Two labels a row
[ -2 -28   3 -11   5  -4  13   5  -6  -3   0   0  -2  -2  -4 -10  11  -5
  -3   1   4   3 -16  -2   7   2  -3 -14  -3  -1  -3   2   0  -1  -8   0
  -1  -2  10  -9   9  -3   4   8   1   7  15  13  -5   4  10   2  -2   0
   1  15   2   3  -1  -1 -10 -10   0  -1   8  -8   0   5] => q889/R
[ -4 -30   0  -6   1  16   9   2 -16  -6 -13   2   4  -6  -3  -5  -7  -3
  -2  -5  -1 -11 -16   3  -2  -3   7   1   8  -9   0   4   3  -2  -3  -2
  -5  -8  20 -10   9  -6   5  11   5   5   0  10 -11   3  -2   8  -7   6
  -1  17  -3   0   3   3  -1  -1   3   1   0   0  -3   3] => q848/C
[  4 -47  -3   6  -4  -3  12   4  -1   2   3 -11  -4   3  -1   1   1   7
   2  -3   9   0  -1  -6  -1   0  -1   7 -18   2  11  -1  -9 -15  -5  -3
 -10   5  26 -13   1  -5   2  -3   0   4   8   7  -4  -6  10  -5  -9  -1
   0 -19   1   3   6  -6   0 -10   2  -2   4  26   6   6] => q848/Q
[  6 -47  -2  -2  -3  -9   6  -3  -2  -3  -3 -13  -4   4  -4   1   1   2
  -1  -1   6   0  -8  -6   7  -7  -5   9 -19  -1   3   0   0  -3  -1  -2
   0  -3  26 -14  -6  -7  -1   5  10   7  13   6  -3  -3  11   0  -4  -4
   5 -15   2  15   3 -11 -13  -6   0  -2  -3   3   4   6] => q848/Q
[  6 -37   3  -1   4   7   4  -2  -4  -5  -1  10  -4   0  -5  -6  -6  -3
   8   1   1   2 -12  -1   2   2   8   8  -2  -3   2  -2   3   4  -6  -4
  -2   2  27 -10   4   4  -4   3   0   4  10   5 -11   0   8  14  -6  -1
   7   4  -5   1   2  -1  -6  -5  -7   0  -1   0   1   2] => q848/F
[-11 -46  -5   5   2  11  -5  -1 -11  -9  -3   2   1   1   0   1  -8   0
  -3   3   2  -2  -6  -4  -3   6  13   9  10  -3   1   5   4   4  -4  -5
  -5  -2  22 -12   1   0  -2   7   0   9   7  14  -8   2  -3  16 -17   1
   5  10   2   0  -1  -1   5  -6  -2   5  -7   3  -2   1] => q848/F
[  5 -27   1  14   1   8  -7  -5  -6 -11  -1   4  -3 -14   2  -1  -4  -8
   2   3  -5   1   0  -7  -3  -2  10   0   8  -1   5   1   5  13 -11  -4
  -2  -2  14   1 -17  -2  -2   5  -3   4  -8  11  -7  -1  -6  14  -6  -3
  -1  15   3   1   3   7  -1   0  -2   2  -8   6  -7   2] => q848/F
[-10   1   2  -4   2  15  -6   4  -2  -2   5   2  -4  -1  -6   1  -5  -4
  -3   4  -2   0   3   9  -7   1   4   6   5   1   2  -2   0   4   0  -5
  -1  -4  14   2   8   1   1  -5   2   3  13  -1  -3   2   3   3  -3   1
   2   4  -7   2   4   2  18  -9   0   8   0  -7   1  -5] => q848/J
[  3  23   0  -5   0  15 -11   5  -9   1  -3   5  -5   3  -1  -8 -10  -6
  -2   2  -3 -11   6   2  -2  -1  11   4  20   2   3   5   0   7   0 -10
   1   1  12   1  -2   6   1  -2  -5  -2  12   2   7   0  -4   5 -11   5
  -2  42   8  -5   5   9  34   0   0   4  -1 -16  -8  -4] => q848/C
[  4 -47  -1   5  -4   4   4   1  -3 -10 -10  -3 -11   0  -2  -4  -4   2
   5  -3   3  -1  -8  -3  -1 -11   6   5  -6  -6   3   0   2   0   0  -4
  -7   0  24 -15  -2  -3  -4   9   4   3   9  10   1   0   3  13  -6  -5
   4  -7  12  -6   5  -5  -3  -4   1  -2  -4   2   2   2] => q848/F
[  2 -43   3   3  -3  15   5   0  -7  -2   2  -3  -2  -1   4  -1  -8  -2
   5   3  10  -1  -7  -7   0  11   9  10   1   1  10   2   2   3   4  -5
  -3  -8  26 -12   2  -1   0   4  -6   4  11   7  -7   0   2  22  -9 -10
   5  -6   0  -2   3  -4   5  -5  -3  -2  -6   2   7  -7] => q848/F
[  3 -47   1   1  -9  -3   5   0  -1  -6  -8 -20  -6   5  -3  -4   3  -2
  -3  -1  10  -4  -5  -2   1  -2  -5  14 -20   1   4   1  -6  -8  -3  -5
  -5  -6  28 -18  -8  -2  -4 -13   2   3  16   7  -8  -2  12  -4  -4 -12
   3 -25  -5  -2  -1  -2  -1 -15   3  -5 -12  10   8   2] => q848/Q
[ -5   5   0   2  -2  13  -1  -1 -20   8  -2   4  -7  -1  -2  -4  -2   0
  -6   2   5  -5  -4 -11   3  -5   8   4  11   0   3  -1  -3  -6  -3  -6
   1   1  16  -4  -4  -5   0   1   2   9  10   3  -8   3   1   0  -6   2
   0  10   1  -1   4   2  13   0   2  -3  -5 -10   2  -1] => q848/C
[ -5  -3   1  -8   8   8  -1   1 -11   2   1   6  14   0  -8  -3   0  -4
  -1  -1  -1   0  -7  -6  -5   3   6  -8  12  -1  -3   2   3   0  -3   2
  -3   2   3   1   2  -3  -4   4  -1   2   3  12  -2  -1  -4   4  -7   3
   0  25   0 -18  -3   5   2  -5  -3   0   4  -9   0   4] => q848/C
[ -7  10   0  -2  -2  16   0  -2  -8   2   5   4   0  -5  -5  -5  -7  -4
  -5   6  -1  -2 -10  -3 -10  -1   8   3  15  -5  -1   2  -1   3  -1  -4
  -1   0  10   5   3  -4  -1   1   0   5  17  10  -2   0  -4  -2  -9   3
   3  21   4  -4   8  -4  12  -6   0   2 -10 -14  -6   2] => q848/C
[ -6  14   0   3   2  18  -3   4  -9   8  -2   3  -4  -4  -3 -13 -16  -6
  -9   8   1  -5 -11  12 -10   2  16  11  21   3   4  10  -2   6  -4  -9
  -2  -4  19   0   6   6   3  -3   0   8  12   0  -8   4   4  -1 -17  -7
   4  10  -1  -3   4   6  26  -8   0   2  -1 -11  -3  -4] => q848/C
[ -3   1   0  -2   2  10   2   0  -3   6  -2   3   0  -5  -2  -1  -8   1
  -1   0  -1  -2  -3   2 -12   3   9   1  15   1   2   3  -1   2  -9   4
  -3  -5  14  -9  -3   0   2   2   0   2  10   6  -4   8  -1   1   3   2
  -2  15   6   2  20   6  17  -3  -1   7   2 -11  -4   3] => q848/C
[  0 -32   0   5  11  10   2   3 -15 -37  -1   1  -3   2  -3   0 -13  -5
   0   3   1   0 -16  -2 -13  -3  21   0  13  -9   2  -1   6  10   1  -5
  -7   0  23  -9  29  -1   6   9   2   6  10  15  -7  -1  -6  24 -19  -6
   5  42  -9  -2  12   4   0  -1  -4  -2 -10  -7   2   0] => q848/F
[  7 -47   0   1   2 -10  -3  -4   0  -6   0  -5  -1   9  -4   3  15   8
  -3   3   5   4 -12   1  -2   4 -13  -8 -21   1   4   0   5  -8  -4  -4
  -7   4   8  -8  -3  -6   1  13   3  -5   8  10  -3   3   5   8  -3  -1
   3 -13   1   4  -4  -4 -28  -8  -3  -4   4   7   5  12] => q848/Q

Both labels of each row
[ -3   8   6  -3   1  -1   2  13  -7  -8   7  -7  11  -7  -3   0   4   4
  -3 -16  -2   7  -1  -3   0   3  -1   2   2  -2  -9  -3  -5  -6  -7  -3
   7  -1  -4   0  -1  -2   2   6   1  10   1   2   7  -1 -13  10  23   0
   1  -1  10   0   1  -9   7  -3  -1  -1   0  -5  10   2] => P/K
[  0   0   4  -7   4  -2   0  12  -3  -3   9  -2   7  -4  -1   3   1   0
  -2  -9   1   8  -1   0   2   1   0  -1   1  -4  -2   3  -6  -9  -4  -2
   4  -1  -2  -2   1  -3   3   4   1  10   1   2   6  -2 -16  -1   3  -1
  -1  -5  12   1   0  -9   8  -1   0  -1   0  -6  10   0] => P/K
[  0  -8   7   3   4   1   0  14  -3   0   7  -3  13  -7   0   3   3  -3
  -3  -7  -5   1   1  -6  -2   5  -6  -2   3   0  -4  -2  -6 -10   2  -2
   7  -4  -1  -1   4  -4   3   0  -1  13   4   2  23   0 -19  -2  -2   0
   0  -3   8   5   5   0   7  -5  -1  -6   2   1  13   1] => B/K
[ -3   2 -12  -2  -3   9  -3  -6  -2 -10 -12  -4  -7   7   0  -1  -4 -16
  -2   8   4   2  -7   4 -10   5   9  -6  -3  -2   9   2   6   7   1   4
  -2   4  -8  -2  -5   3  -1  -1   4  -3  -6  -1 -25   0   2  -2   3  -1
 -13   1  -2 -11  -6  -1 -10  11  -6   7  -2  11 -13  -7] => P/W
[ -1  -2  -7  -1  -1   4  -5  -5  -4   7  -8   0  -2   6  -4   4  -3  -9
  -2   6   0  -7   0  -2  -7   7   2  -6  -1  -1   8   2   3   3   0   1
  -3  -2  -8  -3  -1   2  -3  -2  -3  -4  -4   2 -17  -1  -4  -6  -2  -2
 -14   1   1  -9  -3   1  -3   3   1   3  -2   4  -5  -3] => P/W
